Below are the code and all the weights of a small trained network. Each question names an input and a class and asks about switching units off, where a switched-off unit gives its printed mean instead of its output.

import numpy as np


def w(rows, s, z=0):
    codes = np.array(rows[::2]) - 128.0
    scale = np.full(codes.shape[1], s)
    scale[-1] = z or s
    return codes * scale


def norm(h):
    return h / np.sqrt((h * h).mean(-1, keepdims=True) + 1e-5)


def f(y):
    return y / 2 * (1 + np.tanh(0.7978845608 * (y + 0.044715 * y**3)))


def log_softmax(a):
    a = a - a.max(-1, keepdims=True)
    return a - np.log(np.exp(a).sum(-1, keepdims=True))


def net(x, mask):
    res = np.array(x, float).reshape(1, 8) / 4 @ E
    u = 0
    for l in range(3):
        y = f(norm(res) @ A[l][:, :-1].T + A[l][:, -1])
        res = res + np.where(mask[u : u + 11], y, B[l][:, -1]) @ B[l][:, :-1]
        u += 11
    return log_softmax(norm(res)[-1] @ U[:, :-1].T + U[:, -1])


A, B = {}, {}
E = w([
[129,128,126,126],'x0',
[134,105,53,191],'x1',
[3,138,78,70],'x2',
[84,241,175,202],'x3',
[131,130,128,127],'x4',
[127,128,127,128],'x5',
[128,127,127,127],'x6',
[132,129,131,129],'x7',
],0.0022)
A[0] = w([
[133,150,85,104,83],'0.n0',
[145,146,90,102,4],'0.n1',
[181,252,254,117,57],'0.n2',
[144,147,88,101,8],'0.n3',
[167,180,176,119,91],'0.n4',
[128,128,128,128,128],'0.n5',
[121,118,136,137,130],'0.n6',
[75,80,189,71,131],'0.n7',
[143,147,85,101,17],'0.n8',
[90,92,163,115,131],'0.n9',
[114,109,145,144,138],'0.n10',
],0.0018,0.0035)
B[0] = w([
[82,115,157,132,71],'0.n0',
[13,131,172,148,8],'0.n1',
[100,50,142,175,94],'0.n2',
[5,130,180,150,10],'0.n3',
[99,85,135,155,91],'0.n4',
[128,128,128,128,128],'0.n5',
[132,133,125,125,131],'0.n6',
[158,170,112,121,141],'0.n7',
[14,127,174,146,15],'0.n8',
[145,158,119,119,134],'0.n9',
[142,140,120,123,143],'0.n10',
],0.0028,0.0012)
A[1] = w([
[77,57,89,56,69],'1.n0',
[124,121,127,138,118],'1.n1',
[129,128,129,126,134],'1.n2',
[85,79,176,49,10],'1.n3',
[161,136,162,208,50],'1.n4',
[126,130,126,130,113],'1.n5',
[129,130,127,127,126],'1.n6',
[2,175,135,158,168],'1.n7',
[168,153,223,137,124],'1.n8',
[129,129,128,127,127],'1.n9',
[49,153,134,148,100],'1.n10',
],0.0059,0.0013)
B[1] = w([
[47,185,153,173,210],'1.n0',
[133,133,124,138,117],'1.n1',
[126,128,127,124,131],'1.n2',
[170,252,111,111,138],'1.n3',
[67,196,103,142,197],'1.n4',
[130,127,130,132,122],'1.n5',
[127,126,129,125,129],'1.n6',
[242,28,123,109,249],'1.n7',
[62,72,132,115,230],'1.n8',
[128,128,128,127,129],'1.n9',
[214,82,134,129,148],'1.n10',
],0.0044,0.0016)
A[2] = w([
[32,96,58,143,81],'2.n0',
[75,119,57,124,94],'2.n1',
[187,77,204,16,1],'2.n2',
[133,132,123,127,128],'2.n3',
[132,137,176,143,105],'2.n4',
[163,131,191,185,143],'2.n5',
[88,182,253,130,40],'2.n6',
[186,143,190,128,170],'2.n7',
[131,129,127,127,129],'2.n8',
[159,133,83,104,142],'2.n9',
[124,78,140,56,72],'2.n10',
],0.0056,0.0024)
B[2] = w([
[94,81,194,164,142],'2.n0',
[96,83,176,143,145],'2.n1',
[127,165,249,186,248],'2.n2',
[126,124,131,124,133],'2.n3',
[97,96,125,147,121],'2.n4',
[64,141,131,103,201],'2.n5',
[102,2,43,117,176],'2.n6',
[88,85,160,125,234],'2.n7',
[127,126,129,126,131],'2.n8',
[100,84,128,106,204],'2.n9',
[125,174,143,190,150],'2.n10',
],0.0047,0.0016)
U = w([
[173,139,251,116,178],'0',
[27,53,120,139,205],'1',
[220,74,39,132,137],'2',
[120,221,80,216,7],'3',
[83,209,100,31,72],'4',
],0.012,0.0017)

Each question gives the input, the list of numbers given to net, and the class t.
The units are the neurons (one row each of A and B). Each row of codes is followed by its name. A weight is (code - 128) times the scale printed after its matrix; where a second scale follows, it is the last column's (A, B and U).
mask holds one flag per neuron, layer by layer. A switched-off neuron (its flag False) gives its mean, the last column of its row in B, instead of its output. The means were averaged over made-up inputs and are rounded, as every weight is.
A unit's drop is (log p(t) with every unit on - log p(t) with that unit switched off) / (log p(t) with every unit on - log p(t) with every unit switched off).
The circuit of an input: a set's keep is (log p(t) with only the set's units on - log p(t) with every unit switched off) / (log p(t) with every unit on - log p(t) with every unit switched off). Starting from the 12 units with the biggest drops (on a tie, the unit counted first), units are removed one at a time, each time the one whose removal leaves the highest keep (on an exact tie, the one counted first), for as long as the keep stays at least 0.8.
units of the circuit, in order: the units of the circuit, biggest drop first
unit that matters most: the unit with the biggest drop
top k neurons: the k neurons with the biggest drops, biggest first
k most important neurons of layer l: the k neurons of layer l with the biggest drops, biggest first
input [-2,0,-8,3,-2,-8,2,2], class 1: 2 most important neurons of layer 1 -> (1.n8, 1.n7)
input [6,6,2,-8,-4,5,-7,-3], class 1: top 4 neurons -> (1.n0, 1.n7, 2.n0, 2.n1)
input [4,2,1,1,-8,3,-5,6], class 2: 2 most important neurons of layer 1 -> (1.n0, 1.n8)
input [-6,-6,6,5,-2,-4,5,-1], class 0: unit that matters most -> 1.n7
input [1,-2,6,4,4,0,3,-5], class 0: units of the circuit, in order -> (1.n7, 2.n2)
input [5,5,1,3,3,8,6,1], class 2: units of the circuit, in order -> (1.n0, 2.n2)
input [4,-1,7,3,8,7,0,2], class 0: units of the circuit, in order -> (1.n7, 2.n2, 2.n6)
input [-7,-1,6,-1,1,6,-3,-8], class 4: top 4 neurons -> (1.n3, 1.n8, 1.n0, 2.n2)
input [-5,-8,1,-2,8,1,-5,-3], class 4: units of the circuit, in order -> (1.n3, 1.n7)
input [4,-4,1,-3,-8,-7,-4,2], class 4: units of the circuit, in order -> (1.n7, 1.n3)
input [1,2,-7,3,5,-1,2,-6], class 3: units of the circuit, in order -> (1.n4, 1.n7)
input [-4,0,-5,8,8,2,7,-4], class 1: units of the circuit, in order -> (1.n8, 2.n6, 2.n5)
input [-7,-8,0,7,-1,6,0,8], class 1: top 2 neurons -> (2.n6, 1.n8)
input [-7,-4,-4,1,-5,-6,2,-8], class 1: units of the circuit, in order -> (1.n7, 2.n6)
input [-8,-2,6,-4,-1,1,-7,8], class 4: units of the circuit, in order -> (1.n3)
input [1,-4,6,1,7,8,1,-8], class 0: 3 most important neurons of layer 1 -> (1.n7, 1.n4, 1.n10)
input [-5,5,1,7,5,0,5,2], class 2: 2 most important neurons of layer 1 -> (1.n7, 1.n0)
input [-7,-4,0,1,7,-3,-1,-4], class 1: top 4 neurons -> (1.n7, 2.n6, 1.n10, 0.n2)
input [4,-3,2,8,4,3,-3,-3], class 0: top 3 neurons -> (1.n7, 1.n0, 1.n10)
input [2,-3,4,6,8,8,-6,-2], class 0: units of the circuit, in order -> (1.n7)
input [5,0,6,-3,3,-6,-7,6], class 4: top 2 neurons -> (1.n3, 1.n8)
input [-2,-2,2,-4,-1,2,-4,2], class 4: top 3 neurons -> (1.n3, 1.n7, 1.n0)
input [-5,0,1,-5,-4,-7,3,5], class 4: 3 most important neurons of layer 1 -> (1.n7, 1.n8, 1.n3)
